What can hang from each mark:
gibi: gaduke gatuz penuv vanino vuben zade
zade: gaduke gibi temelog vuben
penuv: vuben
vanino: gaduke rakir robeg temelog vuben
rakir: penuv saro vanino
robeg: rakir temelog vevif
vuben: vanino
gatuz: gibi limin
vevif: gatuz saro
limin: robeg
saro: temelog vevif zade
gaduke: gatuz gibi
temelog: limin robeg vanino vevif

Every row comes from one small tree of marks. Brackets hold a mark, then the marks that hang from it, in alphabetical order. Every link used is in the known rows. Which tree was each row made from?
Each row is shifted at random along 7 fixed directions that mean nothing.
Known rows:
(gibi penuv (zade temelog)): [-137  222  -47 -243 -490 -146 -245  292  -37  -30  -48 -245  -31 -556
  -30 -324 -367  161   78  125  -49  125 -185  453 -314  201   26  224
  208  144  287  159  263   80 -184  -44  197 -214  -99 -159 -389 -145
  186 -389 -169   21  247   51  465  454  -10 -147  -60  300]
(robeg rakir temelog vevif): [-112  119 -115 -111 -168 -222 -104  164   95 -188  198 -113   73 -162
  311  -53 -357  -72  -95  -85  152  255 -320  354   24  -67  115  106
  -39  -13   80   -9 -369 -273   88   62  -12  -64   46   48  -55    5
  -15 -154 -201  -81 -228 -303  248   74  -68   14 -177  337]
(robeg (rakir (penuv vuben) (saro temelog vevif))): [-145    7  105  212  -80  188  -34   27   95  286  216 -244  -92  -80
  188  -11   -6    5  203  268  198 -180   23  -43  245   -6 -309  180
   22  240   55   43 -199    4 -113  113    4  -20  -88 -136 -339   43
 -143 -145   43   -2 -293  252  200 -146 -136   15 -218   34]
(robeg (rakir penuv saro (vanino gaduke vuben)) (temelog vevif)): [  76  -39  263   36   85 -434  -18  208  330 -336 -430  318 -259  304
  172  228  290  -71  -93  -41  130 -110   25 -206   24  -50  -65  128
  -27  143 -189  190  -47 -199 -169 -209   -8  155   70   58 -244  167
 -149  -89    6 -222   66 -168  162 -428  322  127 -263 -481]
(temelog (vanino (gaduke gatuz) robeg)): [  72  -65  -30 -299  -44  194  117  105 -314  311 -130  -36  112 -119
 -412 -157   47 -177   66 -160 -107  -31   34   32 -411   84  113   39
  115 -211 -232  125  333 -175   43   17 -199  -33  256   -6  138  -41
  155 -138  -38   69  351  191 -251   64  -20  -39  140  103]
(vanino (gaduke (gibi (zade temelog))) (rakir (saro vevif)) robeg): [ -27  211   88 -235  -20 -320 -158  367   54  -51 -200 -234 -197  123
 -136 -136  248  175  222 -171   15   43  -56  150 -253  263  -43  182
   78  140 -217  299  313  -52   64   -6    0 -125  121 -170 -236  193
  -39  -14 -237  191  273  121  165 -183  203  -77 -149   76]
(rakir (saro (temelog vevif) zade) (vanino gaduke robeg vuben)): [ -41 -246  291  341   89  413  334 -209 -197  509   10 -244  167   86
 -129   48  145    9  353  116   47 -221  410 -365  253  141 -322    8
 -108   33 -294   83  118   90   42  148  -91   -8  146 -192  -95  199
  -91   33   91  190 -276  517 -237 -335 -167   19  -57  205]
(vevif gatuz (saro temelog zade)): [  94 -263   14  170  -36  262   13 -209 -306  398  191 -176 -265  -72
 -237 -175  312   49  282  160  -45  -90  427  121    6   86 -146 -191
  216   -2 -158  180  180  236  158  301  -89 -202 -190 -197 -119   66
  102  122  112  257 -151  161 -109    6    5   91   54  -26]
(saro (temelog vevif) zade): [ -76 -156   16  249 -328  527  -49  -78 -397  441  527 -280  157  -51
   -8 -329   77  287  169  332 -125 -153   94  -77  135  105 -269   54
 -115  183 -159   26  341  328  113  226   -3 -201 -327 -190 -233  147
   65 -125  -44  302 -112  306 -144  340 -207  -81  -37   24]
(saro (temelog (limin robeg) (vanino vuben)) zade): [ 305 -184  276  214  -75 -120  -60  -57  -62   17 -133  183   56  289
  159  202  394   -1  -51  129 -132 -112  488  -34  176 -111   89 -220
  -87 -133 -183  165  -74  261   68   -1  243  100  -63  258  485  406
  -16  392   53  133  -29  -61 -315  -54  322  137  -43 -271]
(temelog limin (robeg (rakir vanino) (vevif gatuz))): [ 114 -327  -56  -76  -19  159   75   42 -332  261   98   34  179 -109
 -316  -65  103   88  277  127   23 -142  139  245 -231  -79  115 -266
  238  117 -252  265  363   90   48 -167 -253 -175  -95    3   77   23
  374 -186  -73  -35   50  -39 -219  122  -87   65  -47 -333]
(saro (zade gibi (temelog limin robeg vevif))): [ 202 -217 -154  -33 -435  402 -184   43 -212  -66  311   63  400  269
 -183 -229  -10  266 -159  -15 -247  255  -88  -36 -189 -155  168   -2
   77  112  -35  -10  182  510  213  237   87 -181 -348   86  372  285
  164 -143  -37  241   84 -242 -377  547   -5  103  458 -121]
(robeg (temelog limin (vanino (rakir penuv) vuben)) vevif): [ 341  -30  189 -246 -290   62 -102  436 -177  -87  -17  140  305 -416
  -38 -265   30   52  161   58 -219 -260   86  218 -406   77    8  175
   73  -26 -109  313  308  -72    3   50   83  -41  118 -196   54  219
  -65 -245 -424  -51   67    2  179   12  -29 -281 -228  114]
(limin (robeg (rakir saro))): [-143  -11   98 -154 -157 -223  -68   68  -71  132 -100  -30 -124   69
   -5  -57  302 -124  273  190  284  132  205  218  -47  -40  203   53
  257  152 -138  327  -25  -17 -241   16   10  -79  102  103 -177   63
  210  -75  134   79  114   14  -15  -70  291  256 -150 -142]
(gatuz (gibi gaduke (penuv vuben)) (limin (robeg rakir))): [-238  154  -18    9  157  -15   -7 -192   50 -278  109  172  -55   -4
  -23   26   92   51   24  113  119 -124  -93  -48  167 -128   38  -66
  -87  -32  219 -193  -65  -55 -234 -128   84  -14   53   17 -196 -137
  -28   41   15  -64   75  -74   93   10  -19  -25 -108 -141]
(saro temelog (vevif (gatuz (limin robeg))) zade): [  84 -251 -148  -17 -586  200 -174 -134  -28 -195  247   48  203  538
   -8 -183 -260  151 -404   63 -179  399 -183  222  -75 -257  215  -74
    1  -82  159  -43 -130  -17  349  496   72 -172 -263  412  661  403
  189 -143  -17  543 -369 -284 -288  646  109  -99  404  275]
(temelog (vanino vuben) (vevif (gatuz gibi) saro)): [ 199  413  -79 -414 -265 -611 -306  180  428 -552  -89  258 -430 -223
 -222  -91  -63 -171  320   60 -138  166 -199  163 -263  315  150  299
   14  127  397  222  263 -431 -171  175   72 -387  -58  -60 -295  -55
 -362 -190 -127  -86  201  -59  423  175  106 -249   64   19]
(penuv (vuben (vanino robeg))): [ -30 -204  108   -6   42  272   47   88 -256  161 -191  108  227  122
 -160 -206  401  113   14  129 -226 -181  131 -277 -240   74 -175   95
  -66  134  -76   26  383   14   12  156   25   40  -43  -56 -100  -76
  166  118   76  323  106  298 -256   17  -89 -153  -59 -234]
(limin (robeg (rakir (saro zade)) (temelog vanino) vevif)): [-300 -400  -41  -49 -282  227  252 -202 -196  336  256 -198  199 -109
   85    7 -615  137   32    9  379  449 -246  337    6 -209  -13  -63
  262  228  216   -3 -287  -56  -32  222 -230 -248  -23  368 -249  -87
  278 -506  237  120 -181  -69 -169  307  116  241   88  287]
(vanino gaduke robeg temelog vuben): [  13   -8  387 -356   -8  -94   56  200 -218  337 -439 -114 -323 -279
 -413 -312  162  154  287 -116   -1 -182   89  -65 -371  346 -186  271
  163   90 -134  301  469 -116 -198 -115  -78 -377  208 -322 -702   25
   54 -131   75   96  658  339  107 -283  177 -269 -200  129]
(temelog limin (robeg rakir (vevif gatuz saro)) vanino): [  -3 -102 -168  398  120  328   88 -200  -75  152  487   -8  173 -143
   20  -28  118   36  363  212   20 -284  180  -57  284   65 -106  -84
  -27    3 -102  -97   94  197  -25    4  -81 -181 -245 -264   14  -68
  -46   60 -253 -216 -137  -20  -33   -4 -276  -61 -136 -219]
(rakir (saro vevif) (vanino temelog)): [-279 -267   56  162 -115  443   86 -106   46  219   28  -55   -7  280
  194   41  -88  279 -172  122   33   -8 -281 -397  123   -7 -443  165
   21  365   48 -204  167  124  -18   61 -141    2 -267   89 -352 -130
   11 -312  261  129  -96  308  -44  151   59   33   88 -144]
(gibi gaduke (vanino (robeg temelog)) vuben zade): [-131  -51 -158  176  301 -186  147  -87 -173 -346 -235  160  321  164
 -107   19  -56  137 -342 -294 -295    9  -53  -87 -351   56   81 -288
 -149 -105  178 -200   92  108  245 -192  113  407  -77  322  253 -206
  147  130   21  192  243  -85 -185  143   19  225  -98 -256]
(penuv (vuben (vanino gaduke (robeg (temelog vevif))))): [-181 -180  103 -112  273  102  342 -191    2  375   -2  -64  -70 -167
 -113  102 -418   71  -65 -156  112   20 -256 -231   76   43 -296   11
  -16   12  189 -239 -113 -300  -68   72 -273 -140   98   17 -455 -290
   -9  -79  312  -42   17  161  -34 -107 -127 -161  112  235]
(saro temelog (vevif (gatuz limin)) zade): [ 152 -380    4   21 -125  403   89 -272 -380  560  302 -209 -138 -106
 -240    9 -173  121  172  140   -2  -27  170  311   80  -76 -107 -385
  221  -54  -35  109   87   83  314  252 -295 -224  -91   91  147  142
  212  -18  187  259 -409  194 -265  247  -64   -6  258  247]
(robeg (temelog (vanino gaduke)) vevif): [ 177 -160   63  328   31  324   21 -109 -293   31  357   79  297   23
  165 -123  269 -139  157   88 -148 -269  301 -139  262   -9  -90   40
 -228 -143 -309  -57    5   36  158  193  -17  103   55 -274  234  215
 -249  168 -178   30 -211  115 -202 -147  -50  -74 -106   26]
(limin (robeg (rakir saro vanino) (temelog vevif))): [ -37 -136   59  143  353  132  288  -63  -63  388  102  -94   61  -39
  132  205    9  -48  153   12  258 -159  249   94  222  -98  -65 -227
  134  -74 -242   99 -110  -27   12 -262 -154  233  134   18  -55  -34
  122   47   93 -192 -237   52  -56 -318  -34  195 -180   -8]
(vanino gaduke (robeg (rakir penuv) temelog (vevif gatuz)) vuben): [ 165 -252   53  121  602 -142  233  -29   77 -101 -523  204 -289  316
  -48  185 -108   35 -460 -479  106 -140 -101 -101  -90 -105  -42 -228
    6 -250 -228 -106 -231 -178  165 -320 -167  209   56   56   80   35
  118   88   94 -186  124 -365 -159 -477   50 -112  -23 -280]
(vuben (vanino gaduke (rakir (saro temelog)))): [ 282 -227  183 -260 -211  -89   66  142 -125   64 -320   54   29  336
  -98  120  551 -356   15  -51  -91  119  485 -149 -221 -222  244  -94
  246 -100 -300  280 -176 -343  195  331  -83  253  378  203  506  309
  -79  241   81  312 -211   19 -398 -422  428  355   61  -26]
(vevif (gatuz (gibi penuv vuben)) (saro zade)): [ -11 -295 -214  123 -148  182  -37 -408  -63 -278  -17  161 -165  194
 -184  -72  -16   80 -153   96  -52  327  -62 -103 -128 -181  128 -218
  222  104  350 -176 -169  184   12  301    1  -53 -376  266   88 -136
   -4 -148  318  295 -235 -142 -301  275  101  273  379 -250]
(gatuz (gibi gaduke zade) (limin (robeg temelog vevif))): [-344  -79  -72  404  613  289  194 -474 -197   87  374   -7  -42   -7
   25  149 -142  345  -31  -58  163 -123  -33   23  525  -84 -231 -377
 -124  -39  -13 -369   21  275    8 -200 -131   91 -126 -174 -235 -240
   98  165  110 -154 -139   43  -53   10 -174  -56    4  -44]
(zade gaduke gibi (temelog (vevif saro))): [  30   82 -340 -236 -274  300 -145  108   58 -202  348   83   18   24
 -199 -321  -59   44 -194 -235 -162  209 -320 -165 -252   89 -157  370
   82  128   73 -177  263  213  213  426  -58 -293 -134 -202 -136  -34
  -54 -208  122  117  355  -93   98  366  -76 -122  522  132]
(temelog limin (vevif saro)): [ -58  208  -61 -315 -227  -95 -170   81   70   58  354   36 -107 -540
 -104 -134 -108  -68  470  196    3  -42 -107  156  -59  303   19  202
  268  -35  163  119  186  -45 -262  189  -86 -327  -31 -251 -353 -144
  -92 -245 -112 -167   73   54  450  287 -136  -88   71  262]
(gatuz (gibi gaduke) (limin (robeg rakir))): [-119  181 -127 -477 -114  -29 -130  180 -145 -266   51  156   95  -47
 -400 -230  216   -3   79  -53  -68   35 -110  283 -433  -50  241   10
  161  -89  -10  143  345 -191   17   -9  -26 -113  230    2   -4  -26
  237 -137 -171  166  352 -114   54  262   37   26  -21   46]
(limin (robeg (rakir penuv saro) temelog vevif)): [ -35  -50  -22  489  287  456   79   16 -116  191  315 -169  367   12
  342 -123  130  -28   93  115  124 -335  306   56  323  -79 -122   31
  -50 -198 -354    6 -215  174   49  -66  110  405   44 -381  217  126
    9   53 -304 -110 -405   -9   55 -277 -307  -38 -293  128]
(temelog limin (robeg rakir)): [ -41  265  -22 -153   20 -360  -89  105  214   62   66 -129   49 -218
   81  201  -60 -264  182   49  213   68   25  271  129  -34  306  -51
  120 -188  -52   99 -380  -65 -201 -232   48  -49  133   23  152   -5
   62   92 -158 -312  -18 -254  195  -37  -66  228 -113  160]
(gatuz (limin (robeg vevif))): [ -90 -236 -119 -158 -232  207  -55 -114 -179 -173   33  349  284  326
  -30 -120  -47   85 -263   53  -25  260 -184   62 -125 -217  297  -14
  151  -26   50 -106   23   44  -12  227  -57  -37  -51  307  340   89
  332 -134  106  238  -78 -195 -296  464   99  -53  323   22]
(saro (temelog robeg vevif) zade): [ 138   36    0 -365 -149 -623 -163  124  190   78 -127 -121 -160   53
 -117  219 -354  -33   21  -79   66  371 -203  456 -225   23  340 -139
  257    8  220  305 -172  -98   42 -116  -88 -167  -74  442   68  115
  256 -101  120   78  179 -311   12  457  231  296  167   72]
(temelog (robeg (rakir vanino)) vevif): [-282  232   26  148  -97 -132   48  -66  157  312  326 -376   48 -273
  147   60 -227  -92  449  325  313  -47  -14   50  430  121  -21  141
 -181  252  -42   59  -65 -146 -279 -177  -71 -245  -21 -184 -393  -98
  -50 -122 -114 -235 -216  240  205  -40 -287  -25 -257  190]
(limin (robeg (rakir penuv (vanino temelog)))): [-161 -167  232 -133 -469   21  -16  116   -7  174 -218 -157   40    8
   67 -138  -95   44  -43  140  210  153  103  138  -98 -203   90  159
  170  251  -83  233  -20 -207 -234  -14   25 -109   60   71 -146  111
  203 -334   63  114  -34  127   -6  -35  203   22 -103  152]
(gatuz (gibi gaduke vanino vuben)): [ -12   65  -53  271  531 -175  -36 -202 -110 -291 -122  305 -201  260
  -30  167  658   34  -22   50 -211 -386  151 -432   49   70 -130 -262
 -276  117  -88 -143  299  228   81 -312   39  384 -126   78  -22 -232
 -146  418  176   43  303  185 -220 -178  134  258 -178 -868]
(zade (gibi gatuz penuv (vanino robeg temelog)) vuben): [  45  207   72 -194 -136  -16   63   44   15  218 -174 -462 -193 -734
   36  -21 -570  -40  371  -71  167  188  -32  345 -165  174   11   22
   91  112  430  182  -69   30 -111  -86   10 -164  276 -159 -268 -272
  -70 -188   12 -174   -9  296  322 -209 -160  -96  -83  519]
(gatuz (gibi (penuv vuben)) limin): [-170  201  158 -111  212 -111 -106 -123  160  -28  -90  141 -410 -334
   18  158   68  142  226  242  187 -150 -181   12  211   62 -161    4
   58  152  272  -73   90   41 -424 -221  -33 -206  -12 -106 -639 -309
  -22   35  127 -254   65  167  322   -3   -7 -113  -92 -148]
(zade gaduke (gibi gatuz penuv (vanino robeg)) temelog vuben): [ 212  143  -96  302   27   50   -4  -42  101 -251  -35  -98  -38   31
  251   -4   94 -148 -101 -119  -21   73  204 -125  187   -5  -67   41
 -348   34   52  -84  -64  410  150   68  221  118   93 -180  317   23
 -185  344   22  -92   29   42   17 -325  -72  -91   93  -38]
(robeg (rakir saro vanino) temelog vevif): [-113   47  -34  257  254  -32  100   84  198  -84   94  -72  171   17
  455  251  -60 -126  -21  -54  174  -52  -39   62  299  -69 -135  -13
 -137  -52 -163  -58 -340 -141  134 -111  -33  299  126  -37   62  -31
  -86   71 -192 -228 -470 -107  234 -287 -166  140 -309  120]
(penuv (vuben (vanino temelog))): [ 105 -202  148    7 -391  296  -88   81 -255  -34   26  115  297  174
  -11 -317  406   19  -29  228 -311   14  275 -316  -70 -104  -49  208
 -130  166   15   11  122  -89   18  420  173   22  -84  -54   95  192
 -189   99   31  372 -189  213 -267  -32   61 -121  -13  -27]
(gatuz (gibi (vanino gaduke rakir))): [ -86  134  -85 -198 -214   16 -134  123   66 -386 -140  145   48  355
   11  -67  271   31 -349  -79 -148   93 -233 -289 -229 -110   56  113
 -129  129  -71 -188   64 -157   66   86   67   66   -9  215  142   -5
  -98   -4  -63  262  170    0 -166   42  174   50   69 -215]
(gibi gaduke (gatuz limin) penuv (vuben (vanino (robeg temelog)))): [ -34 -207  114   42 -184 -293  100 -268  -65 -386 -202  207  -48  136
   41  -10  -81  -23 -114   78  -76  274  -43  -88 -129 -169  304 -211
  -41  -42  397   30  -62 -170  -81   68   19  104   69  223  207 -103
    5  -30  -30   86 -129 -217 -148  -30  260  191  -57 -223]
(limin (robeg (temelog (vanino rakir) vevif))): [ -46   60   58  -61 -105   63   19  166  -33  107  177    2   87  -22
   91 -238  -45  269  -76   72  -28 -161 -159   12 -101   85 -126  167
  -93  121  -79   43  354   25  -63 -127   52 -124 -153  -24 -324    6
  102 -167 -138   12  321   19  101  179   65 -263 -205 -106]

Which tree is each row?
[  46  170 -219  247  278   28   -1 -182  -52   42  310   -7 -192    1
  178  265  -35   76  -85  -45   12  140   49   50  558  -91   81 -294
 -260 -149 -128 -219  -13  136   63 -196  -62  181  -90  -45  231    4
 -258  351 -116 -414 -430  -40 -140 -145 -133  -71  168  -11] : (gaduke (gatuz limin) (gibi (zade (temelog vanino vevif))))
[  62  177 -196  115  307  248  173   92   93   99   96  -42  217 -117
 -115  -50  -63  -54 -206 -189 -150 -240  -69 -213   14  127 -272  213
 -267 -113  -26 -285  118  325  132 -174  113   49   41 -197  -43 -117
  -35  186   15 -164  430   33  104   27 -289 -252    0  105] : (zade (temelog robeg (vanino gaduke)) vuben)
[ 242  138  -62  -41 -228  -62 -261  101  -10 -278  168  152 -124  -91
 -137 -312  304   73  267   63 -223   27  116 -102 -159  171   38  243
   36  269  102  177  312  270   96  255  132 -195 -169 -253 -154  109
 -245   92   -2  116  122   76   82   22   72  -68   80 -137] : (zade (gibi vuben) (temelog (vevif saro)))
[ 209 -211   27  546  195  392  241 -100 -402  162   11  -34  285  109
  -51    8  497  -88   73  -45 -103 -206  800 -171  321 -121  -49 -251
 -227  -58 -383  -78    5  362  237   36  137  256   42 -154  357  264
  -96  600   84   57 -212  259 -477 -525  -83   12 -138  -99] : (gibi (zade (temelog (vanino gaduke (robeg rakir))) vuben))
[   7 -166  266   78  164  139  152  -44 -191  396 -380  -14 -278  -16
  -26   63  262   29  -67  132  181 -293  261 -295   71  -62 -138  -83
   71  187 -292   16   25  154 -235 -170  -42  132  -10  -33 -288  -23
   55   48  314  -62    5  304 -208 -424   66  -21  -61 -327] : (vanino (rakir penuv) vuben)
[ -62    0  -86  211  262  -38   49 -168  285 -321 -134  178  -27  459
  134   64 -129   45 -437 -278  -59   73 -276 -508  179   32  -58  207
 -143  -94  150 -450 -402   34    7    8   91   62 -171   48   48   34
 -268  100  113   -8  140 -300  -79  -92   32 -105  164  -27] : (vanino gaduke (temelog (robeg (vevif saro))) vuben)
[  33  -24  -34 -273  330   34   37   24 -356  425  -88 -182 -165 -402
 -443  119   48  -84  291 -187   -1 -257  104  258 -322  192 -110 -285
  241 -106 -200  192  298  213  184 -121 -246   26  228  -71 -194 -217
  290  -29  275   35  405  232   14  149  -81  264  147  -45] : (saro (zade (gibi gaduke)))
[ 234  123   14 -616  247 -202  -21  315 -208    5 -405  138 -108 -598
 -637  135  266 -145  443 -145 -129  -67  308  529 -497  132  117 -249
  388 -126   -2  389  431 -174   85  -71 -201    6  523  -84  -49 -153
  204  170   59    5  187  235  133  -71  -13  -19    4  209] : (gatuz (gibi (zade (vuben (vanino gaduke)))) limin)
[-104 -262   99  172 -271  221    3 -290 -322  186  108   24 -188   13
   48 -179    3   83   27  409  112   45    2 -145  112 -146   15 -103
   33  293  223  -64   17  262 -338   96   17 -115 -315   97 -264 -103
   13 -218  323   83  -74  152 -215  101   82   76   63 -457] : (gibi gatuz (penuv vuben))
[ 173  339  -67  327  -15   55 -179   35   58 -132  410  -21  391 -137
   59 -191  246 -205  495  340 -199 -358  309  106  317  221   90  203
 -388 -185 -192  107  229   -3  -22   46  200  -59   26 -504  360  190
 -190  240 -633 -151 -246  103  228   75 -405 -392 -252  196] : (temelog (robeg (vevif (gatuz limin))) vanino)
[ 283 -108   25 -263 -275 -303  -21 -313 -122 -253  -21   97 -225 -268
 -258   56 -157 -266  238   35  -56  283  251  158 -136 -211  442 -349
  233  -98  388  141 -253 -307  -85   90  -47  -13  119  204  316   -4
 -311  -95  160  -39 -196  -88 -151 -117  319  335  212   72] : (vevif (gatuz (gibi gaduke penuv (vanino (temelog limin)) vuben)))
[ 206   -7   47   41  222  162   81  -33  -76  470  169 -188 -133 -207
   -4  198  -22 -175  195  -27  -86 -441  155   17  110  149 -263 -115
   31 -206 -143   17   34 -109  276  -74 -208   72  172  -85  106   26
 -137  171   68   -6   11  333  -41  -91  -47  -24  -15  151] : (saro (temelog (vanino gaduke)) vevif)
[ 170 -235  171  -78  -81  -28   14  -76 -186  120 -305   77  -46  255
 -147  -52  167    5  -73    5  -12  205  209 -151  -97 -125  241  -37
  165  109   25   83 -123  114 -114  -57   53  -36  -99  175   43  186
   12   59  288  122  112  -57 -458 -122  293  175  137 -165] : (vanino (temelog robeg) vuben)
[-213  201   18  298 -160  333  134 -164  203  217  453 -242  450  -49
  272   87  -70 -162  160  274  159  -19   83 -323  513  -70  -20  195
 -192  -42  -70 -266 -372  148 -300   94  172  -18  -17 -146  155   21
 -257    8 -234 -256 -340   97   65  -81 -256   71  -56  295] : (temelog limin robeg (vanino (rakir saro)))
[ 257 -204  -39  144 -222   52  102  -56 -113  109  -36  -88   72   -4
 -117   51 -272  -89  -19  -72   -1  211  386  238   78 -230  292 -296
  129  -47  -31   91 -132 -159   92   33  -24   82  -88   78  428  206
   22   27    6  -89 -404  -36 -282 -110    3   41  208  147] : (gibi (zade (temelog (vanino (robeg (rakir penuv))) (vevif gatuz))))
[-260  105 -121 -357 -287  182  -98  -53 -156  157  234  -68 -229 -218
 -293 -217  -31   11   54   -7  209  307 -321   55  -67   16  -87  255
   34  229  -94   -2  313  148 -157  287 -246 -504   98 -157 -440 -167
  145 -320  207  -63  316  154   87  255  -27 -110  352  116] : (zade (gaduke (gatuz limin)) gibi)
[-165 -420  128  -99  262  206  349 -207 -147  430 -294  -66 -124   86
  -84  157 -125   66 -248 -256  117  116 -103 -214  -90  -91 -185 -154
  188  -60  -95 -151  -68 -183   70   -1 -343    4  163   93 -197 -266
  264   -4  328   80   93   69 -347 -186  148  129  167   35] : (vuben (vanino gaduke (robeg temelog)))
[ 200   29  200   87   -4   39  -75  217  -87  138   -6 -105  114 -298
   22 -137   89   74  309  130   -4 -297  276   67   59   82    6  105
   49   -2 -135  229   20   86 -160 -231  119  -30   -1 -362  -58  213
 -118  -19 -307 -220   -8    9  123 -280 -145 -171 -312   48] : (vanino (temelog limin (robeg (rakir penuv) vevif)) vuben)
[  46  224   78 -395 -138 -670 -160  117  -49  -27 -346 -205 -366 -537
  -44  -22 -155  -84  522  143   98  202  -83  511 -454  249  347 -109
  204  123  350  503  174 -194 -239 -283  -41 -104  245   98 -188 -240
   15 -204 -133  -31  142  158  190  -52  168  197 -230   -8] : (gaduke (gibi gatuz penuv (vanino robeg) vuben))
[  48 -175  212 -353 -225  100  158   30 -259  278  -41 -134  270 -307
 -325 -226  -77 -245  285  -24  -40  166  213   95 -261   -8   72  138
  131  -92   71  181 -100 -440  -16  441  -96 -185  412 -111   -8   53
  -40  -74   52  280 -151  242 -138 -147  -40  -64   64  628] : (penuv (vuben (vanino gaduke (robeg temelog))))
[-325  -76 -125  -73 -423  211 -173  171   91 -107   11   10  155  327
   99 -290 -103  190 -257  156   94  137 -412    6 -274  -69  -32  351
  160  274   78    5   98   55 -137  138   71  -48 -233  159 -135    1
  292 -568   -2  274  178  -78   45  470   75  -17   45 -155] : (limin (robeg (rakir penuv (saro vevif))))
